Below is a small trained network, with its code and all its weights. Each question gives an input and a target symbol and asks what happens when units are switched off, that is, made to give their printed mean instead of their output.

import numpy as np


def w(rows, s, z=0):
    codes = np.array(rows[::2]) - 128.0
    scale = np.full(codes.shape[1], s)
    scale[-1] = z or s
    return codes * scale


def norm(h):
    return h / np.sqrt((h * h).mean(-1, keepdims=True) + 1e-5)


def f(y):
    return np.maximum(y, 0)


def softmax(a):
    e = np.exp(a - a.max(-1, keepdims=True))
    return e / e.sum(-1, keepdims=True)


def log_softmax(a):
    a = a - a.max(-1, keepdims=True)
    return a - np.log(np.exp(a).sum(-1, keepdims=True))


def net(x, mask):
    ids = ['ΓΔΘΨαβεηλμτφω'.index(c) for c in x.split()]
    T = len(ids)
    res = E[ids] + P[:T]
    u = 0
    for l in range(2):
        r = norm(res)
        for j in range(2):
            rows = slice(4 * j, 4 * j + 4)
            q, k, v = (r @ M[l][rows].T for M in (Q, K, V))
            z = softmax(np.where(np.tri(T) > 0, q @ k.T / 4**0.5, -1e9)) @ v
            o = O[l][rows]
            res = res + np.where(mask[u + j], z, o[:, -1]) @ o[:, :-1]
        u += 2
        y = f(norm(res) @ A[l][:, :-1].T + A[l][:, -1])
        res = res + np.where(mask[u : u + 4], y, B[l][:, -1]) @ B[l][:, :-1]
        u += 4
    return log_softmax(norm(res)[-1] @ U[:, :-1].T + U[:, -1])


Q, K, V, O, A, B = {}, {}, {}, {}, {}, {}
E = w([
[87,135,124,46,198,106,122],'Γ',
[184,73,192,81,120,123,113],'Δ',
[167,171,111,123,99,141,186],'Θ',
[142,40,174,79,87,132,138],'Ψ',
[189,160,168,125,192,119,119],'α',
[138,158,66,40,140,127,107],'β',
[82,48,119,54,155,128,154],'ε',
[133,61,70,52,91,115,142],'η',
[143,193,63,176,119,116,20],'λ',
[112,154,159,50,40,124,129],'μ',
[126,94,111,38,157,12,128],'τ',
[74,115,195,60,124,112,139],'φ',
[31,132,86,78,89,150,149],'ω',
],0.011)
P = w([
[139,139,114,3,110,98,135],'0',
[135,146,112,20,120,89,127],'1',
[134,141,117,35,130,90,132],'2',
[133,144,115,52,120,85,125],'3',
[122,131,117,77,121,101,125],'4',
[129,136,121,85,120,89,118],'5',
[137,124,131,106,120,114,117],'6',
[134,126,128,114,119,114,117],'7',
[133,105,119,129,114,131,111],'8',
[128,107,121,155,112,147,126],'9',
[129,119,116,159,109,151,118],'10',
[144,112,116,158,99,155,119],'11',
],0.0055)
Q[0] = w([
[27,119,196,129,172,178,207],'L0H0',
[108,142,35,138,252,71,105],'L0H0',
[163,5,151,101,162,139,103],'L0H0',
[43,84,28,111,63,179,121],'L0H0',
[239,190,140,121,86,132,85],'L0H1',
[102,95,150,138,74,181,120],'L0H1',
[106,129,220,128,139,98,163],'L0H1',
[144,33,145,153,146,110,138],'L0H1',
],0.038)
K[0] = w([
[22,138,192,21,155,138,168],'L0H0',
[75,135,79,152,213,73,50],'L0H0',
[172,4,140,74,125,139,82],'L0H0',
[92,105,15,108,82,196,152],'L0H0',
[184,145,139,237,105,139,97],'L0H1',
[111,97,135,113,88,163,152],'L0H1',
[146,174,208,105,128,125,184],'L0H1',
[180,69,129,97,128,93,195],'L0H1',
],0.038)
V[0] = w([
[115,60,123,126,5,197,120],'L0H0',
[21,87,199,17,153,72,74],'L0H0',
[211,63,85,17,124,33,176],'L0H0',
[129,96,161,11,104,91,166],'L0H0',
[179,110,158,240,145,210,63],'L0H1',
[150,196,151,85,42,28,94],'L0H1',
[143,190,252,126,88,113,157],'L0H1',
[175,156,177,206,104,144,63],'L0H1',
],0.013)
O[0] = w([
[100,53,121,92,2,168,168,141],'L0H0',
[21,116,163,148,205,57,99,227],'L0H0',
[131,28,25,186,184,89,118,240],'L0H0',
[69,49,104,171,173,111,151,225],'L0H0',
[184,186,212,215,153,118,78,6],'L0H1',
[112,155,76,100,97,23,127,201],'L0H1',
[148,155,184,117,68,85,215,115],'L0H1',
[169,186,172,184,121,56,97,55],'L0H1',
],0.011,0.019)
A[0] = w([
[96,104,228,91,127,139,181,106],'L0N0',
[48,92,171,192,68,165,96,169],'L0N1',
[199,132,96,175,138,165,251,89],'L0N2',
[167,142,208,124,224,113,206,1],'L0N3',
],0.028,0.0036)
B[0] = w([
[106,105,77,148,147,123,112,163],'L0N0',
[77,76,53,82,188,73,148,254],'L0N1',
[106,164,81,176,236,94,227,169],'L0N2',
[193,31,132,55,250,95,139,150],'L0N3',
],0.018,0.0082)
Q[1] = w([
[183,162,10,59,165,56,100],'L1H0',
[118,159,137,119,88,125,151],'L1H0',
[110,87,252,192,128,225,231],'L1H0',
[96,150,71,158,133,123,119],'L1H0',
[185,155,78,31,150,71,118],'L1H1',
[109,114,188,84,215,97,201],'L1H1',
[116,205,164,159,104,182,65],'L1H1',
[90,206,146,154,54,122,4],'L1H1',
],0.025)
K[1] = w([
[233,228,160,136,70,164,94],'L1H0',
[124,128,133,87,102,111,162],'L1H0',
[73,113,60,104,182,73,115],'L1H0',
[133,147,145,147,138,154,143],'L1H0',
[185,168,60,55,181,98,175],'L1H1',
[110,135,177,155,201,155,151],'L1H1',
[73,165,141,122,116,88,52],'L1H1',
[137,153,87,67,81,22,1],'L1H1',
],0.028)
V[1] = w([
[82,183,13,172,105,77,125],'L1H0',
[91,124,177,162,52,155,51],'L1H0',
[55,147,85,224,136,171,252],'L1H0',
[96,144,124,190,118,162,105],'L1H0',
[115,146,76,132,126,95,108],'L1H1',
[122,127,133,132,123,159,159],'L1H1',
[106,69,104,69,168,67,136],'L1H1',
[72,105,116,125,108,86,15],'L1H1',
],0.031)
O[1] = w([
[140,145,24,199,197,99,179,208],'L1H0',
[111,140,78,119,132,75,10,67],'L1H0',
[120,249,103,200,65,186,128,101],'L1H0',
[145,170,58,149,112,116,72,105],'L1H0',
[138,184,146,110,69,161,105,175],'L1H1',
[130,111,98,126,159,94,121,119],'L1H1',
[189,115,182,66,118,95,67,254],'L1H1',
[85,198,181,165,98,177,37,135],'L1H1',
],0.02,0.038)
A[1] = w([
[149,168,64,157,124,132,156,55],'L1N0',
[194,190,136,113,167,183,63,2],'L1N1',
[77,45,120,174,86,111,159,42],'L1N2',
[253,144,185,150,157,82,119,191],'L1N3',
],0.027,0.002)
B[1] = w([
[139,62,114,102,107,79,93,223],'L1N0',
[224,168,128,35,108,137,168,160],'L1N1',
[204,197,222,169,107,164,109,247],'L1N2',
[4,14,131,159,78,162,133,221],'L1N3',
],0.017,0.011)
U = w([
[158,241,141,79,218,159,136,70],'Γ',
[39,66,153,215,42,142,125,33],'Δ',
[146,139,71,171,120,150,238,177],'Θ',
[188,172,197,204,116,142,97,254],'Ψ',
[139,65,209,73,152,128,181,135],'α',
[225,136,77,39,80,125,106,94],'β',
[99,130,146,182,220,254,109,74],'ε',
[185,81,76,183,82,218,74,80],'η',
[142,130,152,73,88,112,42,156],'λ',
[122,176,133,131,10,44,143,65],'μ',
[133,104,79,173,219,67,83,140],'τ',
[37,218,191,141,154,73,164,81],'φ',
[50,169,81,74,76,207,124,127],'ω',
],0.0099,0.0038)

Each question gives the input, a string of symbols that net reads in full, and the target symbol t.
The units are the heads (4 rows each of Q, K, V and O) and the neurons (one row each of A and B). Each row of codes is followed by its name. A weight is (code - 128) times the scale printed after its matrix; where a second scale follows, it is the last column's (O, A, B and U).
mask holds one flag per unit, layer by layer, with each layer's heads first. A switched-off unit (its flag False) gives its mean, the last column of its rows in O or B, instead of its output. The means were averaged over made-up inputs and are rounded, as every weight is.
A unit's drop is (log p(t) with every unit on - log p(t) with that unit switched off) / (log p(t) with every unit on - log p(t) with every unit switched off).
The circuit of an input: a set's keep is (log p(t) with only the set's units on - log p(t) with every unit switched off) / (log p(t) with every unit on - log p(t) with every unit switched off). Starting from all 12 units, units are removed one at a time, each time the one whose removal leaves the highest keep (on an exact tie, the one counted first), for as long as the keep stays at least 0.8.
units of the circuit, in order: the units of the circuit, biggest drop first
k most important neurons: the k neurons with the biggest drops, biggest first
top k neurons in layer l: the k neurons of layer l with the biggest drops, biggest first
which heads matter: for each layer, one digit per head in row order, 1 if its drop is at least 0.15 and else 0, layers parted by /
drop when u is switched off: that unit's drop, to one decimal
input τ ω Θ Δ Ψ ω ω τ μ β ε, target Θ: 2 most important neurons	[L0N2, L0N1]
input λ β Δ, target τ: which heads matter	11 / 10
input Δ η Θ ω λ Ψ η λ β, target λ: top neuron in layer 1	[L1N1]
input λ τ Ψ Γ Ψ Ψ ε, target τ: which heads matter	01 / 10
input Δ τ ε, target ε: units of the circuit, in order	[L1H0, L0H1, L0H0, L1H1]
input τ Ψ Ψ μ φ λ τ η λ τ, target λ: which heads matter	11 / 10
input τ ε ω φ μ ω μ λ ω φ, target λ: which heads matter	10 / 11
input τ ε Γ τ ω τ τ τ τ Ψ β τ, target τ: which heads matter	11 / 11
input μ η ε ω Δ ω τ λ β λ φ ε, target λ: units of the circuit, in order	[L0H0, L1H0, L1H1, L0N1]
input μ τ η η μ ω τ τ φ ε, target ε: units of the circuit, in order	[L0H1, L1H0, L1H1]
input ω β Ψ β τ Δ τ φ β Γ Ψ Γ, target Γ: units of the circuit, in order	[L1H1, L1H0, L0H0, L1N1]
input τ ε Γ, target Γ: which heads matter	10 / 11
input λ Ψ φ τ τ α α λ, target λ: units of the circuit, in order	[L1H0, L0H0, L0H1, L1H1]
input Ψ α Δ Θ τ Δ Ψ, target Θ: units of the circuit, in order	[L1H0]
input λ η Γ Δ φ, target τ: which heads matter	01 / 10
input Ψ τ μ, target μ: which heads matter	11 / 11
input β φ τ ω ω ω, target ω: units of the circuit, in order	[L1H0, L1H1, L0H0, L0H1]
input ε τ τ τ β ε Θ ω β φ φ, target Θ: which heads matter	10 / 10
input τ τ Γ μ Θ τ Γ τ τ φ Θ Ψ, target Θ: 2 most important neurons	[L0N2, L0N1]
input λ Δ Δ Δ Δ φ φ Ψ, target τ: which heads matter	01 / 10
input τ Γ τ ω φ β Ψ Θ λ Δ τ, target β: units of the circuit, in order	[L0H0]
input τ τ β, target β: 3 most important neurons	[L1N1, L1N0, L0N1]
input ε τ Γ τ τ φ, target φ: which heads matter	10 / 11
input Ψ τ Γ Δ Θ τ β, target Θ: drop when L0H0 is switched off	1.4
input η Θ τ Δ ε τ Θ φ ε Δ β, target Θ: drop when L0N2 is switched off	0.0
input τ φ τ Δ τ λ Ψ τ λ Γ τ, target λ: drop when L0H0 is switched off	0.8
input λ η Δ φ, target τ: drop when L0N3 is switched off	0.2
input Θ φ Θ Δ τ Ψ ε φ τ ω, target Θ: most important neuron	[L0N1]
